Below are the code and all the weights of a small trained network. Each question names an input and a target symbol and asks about switching units off, where a switched-off unit gives its printed mean instead of its output.

import numpy as np


def w(rows, s, z=0):
    codes = np.array(rows[::2]) - 128.0
    scale = np.full(codes.shape[1], s)
    scale[-1] = z or s
    return codes * scale


def f(y):
    return np.maximum(y, 0)


def softmax(a):
    e = np.exp(a - a.max(-1, keepdims=True))
    return e / e.sum(-1, keepdims=True)


def log_softmax(a):
    a = a - a.max(-1, keepdims=True)
    return a - np.log(np.exp(a).sum(-1, keepdims=True))


def net(x, mask):
    ids = ['δζηθμτφψω'.index(c) for c in x.split()]
    T = len(ids)
    res = E[ids] + P[:T]
    q, k, v = (res @ M[0].T for M in (Q, K, V))
    z = softmax(np.where(np.tri(T) > 0, q @ k.T / 2**0.5, -1e9)) @ v
    res = res + np.where(mask[0], z, O[0][:, -1]) @ O[0][:, :-1]
    y = f(res @ A[0][:, :-1].T + A[0][:, -1])
    res = res + np.where(mask[1:9], y, B[0][:, -1]) @ B[0][:, :-1]
    return log_softmax(res[-1] @ U[:, :-1].T + U[:, -1])


Q, K, V, O, A, B = {}, {}, {}, {}, {}, {}
E = w([
[60,166,120,133,98,171,77,82,49,133,193],'δ',
[171,133,101,120,90,69,190,81,186,182,73],'ζ',
[41,84,125,124,86,110,130,174,87,83,198],'η',
[141,60,116,198,163,208,147,101,116,171,134],'θ',
[157,168,125,144,100,182,119,207,26,66,64],'μ',
[165,188,161,138,92,135,159,160,141,106,150],'τ',
[105,116,2,207,178,66,144,93,159,103,133],'φ',
[129,252,98,101,212,120,197,184,161,49,158],'ψ',
[153,118,110,150,94,148,27,142,116,139,238],'ω',
],0.023)
P = w([
[80,157,102,118,142,208,135,249,181,146,78],'0',
[105,164,75,131,87,167,161,171,142,166,119],'1',
[115,158,81,126,97,156,166,143,112,175,133],'2',
[116,144,103,148,107,136,164,154,102,160,129],'3',
[118,140,120,158,131,127,158,134,75,170,135],'4',
[136,146,119,159,127,127,148,131,78,147,135],'5',
[146,139,118,153,126,116,142,126,90,129,150],'6',
[163,139,121,165,118,112,137,133,97,98,144],'7',
[180,149,113,151,122,118,116,116,106,87,164],'8',
[181,130,142,180,136,93,122,132,90,78,151],'9',
[186,118,151,185,150,84,120,141,89,59,154],'10',
],0.018)
Q[0] = w([
[155,85,43,184,165,114,112,105,171,159,95],'H1',
[127,77,253,56,98,176,71,110,178,144,72],'H1',
],0.013)
K[0] = w([
[154,92,186,122,63,177,165,128,200,238,91],'H1',
[4,156,52,97,93,163,152,168,114,173,62],'H1',
],0.011)
V[0] = w([
[140,79,42,167,136,131,58,155,110,163,137],'H1',
[181,130,255,105,56,159,124,169,137,183,186],'H1',
],0.0098)
O[0] = w([
[212,68,246,99,104,146,102,103,175,185,151,255],'H1',
[124,116,151,26,143,222,210,48,169,44,135,100],'H1',
],0.013,0.0078)
A[0] = w([
[191,193,94,131,226,181,155,229,152,141,90,107],'N1',
[183,82,136,106,152,169,241,33,140,84,64,98],'N2',
[133,146,59,96,240,95,212,73,141,100,80,104],'N3',
[200,203,205,126,123,152,172,163,167,114,91,202],'N4',
[149,142,58,125,125,2,102,103,176,181,62,1],'N5',
[69,186,115,54,162,175,169,111,89,33,134,119],'N6',
[197,53,82,138,200,163,134,105,215,163,104,20],'N7',
[182,101,222,28,142,128,82,127,182,163,123,147],'N8',
],0.0081,0.0064)
B[0] = w([
[164,117,159,116,102,90,106,83,105,107,139,180],'N1',
[89,158,167,170,132,85,66,123,174,122,140,221],'N2',
[113,75,144,25,14,159,88,157,189,136,93,172],'N3',
[103,80,128,73,102,127,145,53,115,201,90,209],'N4',
[124,137,159,106,154,168,112,139,2,48,117,197],'N5',
[166,137,91,220,194,130,202,182,97,137,154,171],'N6',
[83,175,218,213,88,141,186,145,62,71,95,179],'N7',
[128,140,34,134,206,73,140,154,127,122,104,253],'N8',
],0.0094,0.021)
U = w([
[134,210,132,116,189,202,127,137,161,119,103,191],'δ',
[112,188,151,134,141,133,138,95,158,103,110,68],'ζ',
[128,133,136,110,148,171,141,156,172,97,146,249],'η',
[124,139,144,106,143,140,169,102,122,109,166,89],'θ',
[116,75,113,83,103,150,155,51,88,87,109,193],'μ',
[176,125,129,183,166,173,254,94,102,96,149,119],'τ',
[184,144,118,142,84,84,147,115,170,158,143,62],'φ',
[122,199,90,148,184,108,175,137,122,111,101,3],'ψ',
[171,129,40,137,192,74,163,111,161,162,96,161],'ω',
],0.0085,0.0052)

Each question gives the input, a string of symbols that net reads in full, and the target symbol t.
The units are the heads (2 rows each of Q, K, V and O) and the neurons (one row each of A and B). Each row of codes is followed by its name. A weight is (code - 128) times the scale printed after its matrix; where a second scale follows, it is the last column's (O, A, B and U).
mask holds one flag per unit, heads first, then neurons. A switched-off unit (its flag False) gives its mean, the last column of its rows in O or B, instead of its output. The means were averaged over made-up inputs and are rounded, as every weight is.
A unit's drop is (log p(t) with every unit on - log p(t) with that unit switched off) / (log p(t) with every unit on - log p(t) with every unit switched off).
The circuit of an input: a set's keep is (log p(t) with only the set's units on - log p(t) with every unit switched off) / (log p(t) with every unit on - log p(t) with every unit switched off). Starting from all 9 units, units are removed one at a time, each time the one whose removal leaves the highest keep (on an exact tie, the one counted first), for as long as the keep stays at least 0.8.
circuit, biggest first: the units of the circuit, biggest drop first
unit that matters most: the unit with the biggest drop
top k neurons: the k neurons with the biggest drops, biggest first
drop of u: that unit's drop, to one decimal
input μ φ μ ω ψ, target ω: unit that matters most => N8
input ω μ μ ω ζ ω ψ ω ω φ η, target ω: circuit, biggest first => (H1, N8, N7)
input τ ζ δ τ δ η τ μ, target τ: top 2 neurons => (N6, N8)
input ψ ψ ψ η μ φ φ, target ψ: top 2 neurons => (N5, N4)
input η δ μ, target μ: top 3 neurons => (N8, N2, N4)
input ζ ζ φ ω θ φ δ θ ω δ, target ω: circuit, biggest first => (N8, H1, N5, N7)
input θ τ ζ η ψ φ μ τ μ, target τ: circuit, biggest first => (H1, N6, N2)
input θ μ δ φ θ ω φ ω η, target ω: top 2 neurons => (N8, N5)
input φ θ τ, target φ: circuit, biggest first => (N8, H1)
input φ φ φ θ η η ω τ, target ω: circuit, biggest first => (N8, H1, N5)
input τ ψ φ τ τ ω τ ψ, target ω: top 2 neurons => (N6, N8)
input ζ ψ η ζ η η ω τ ζ, target μ: top 2 neurons => (N8, N5)
input θ ζ η φ ω ω η μ, target ω: top 3 neurons => (N8, N5, N4)
input η τ η φ φ φ, target η: top 3 neurons => (N3, N6, N8)
input τ θ ψ η ψ μ δ, target ψ: top 2 neurons => (N4, N3)
input τ ζ φ ω μ μ δ μ, target μ: top 2 neurons => (N8, N4)
input δ θ φ φ ψ μ τ ω ζ τ, target ω: top 4 neurons => (N8, N4, N5, N2)
input δ δ η ω μ, target ω: drop of N4 => 0.2
input δ θ φ φ φ ψ θ φ, target τ: drop of N2 => 0.1
input θ δ τ ω θ φ φ ψ η φ τ, target φ: drop of N8 => 0.6
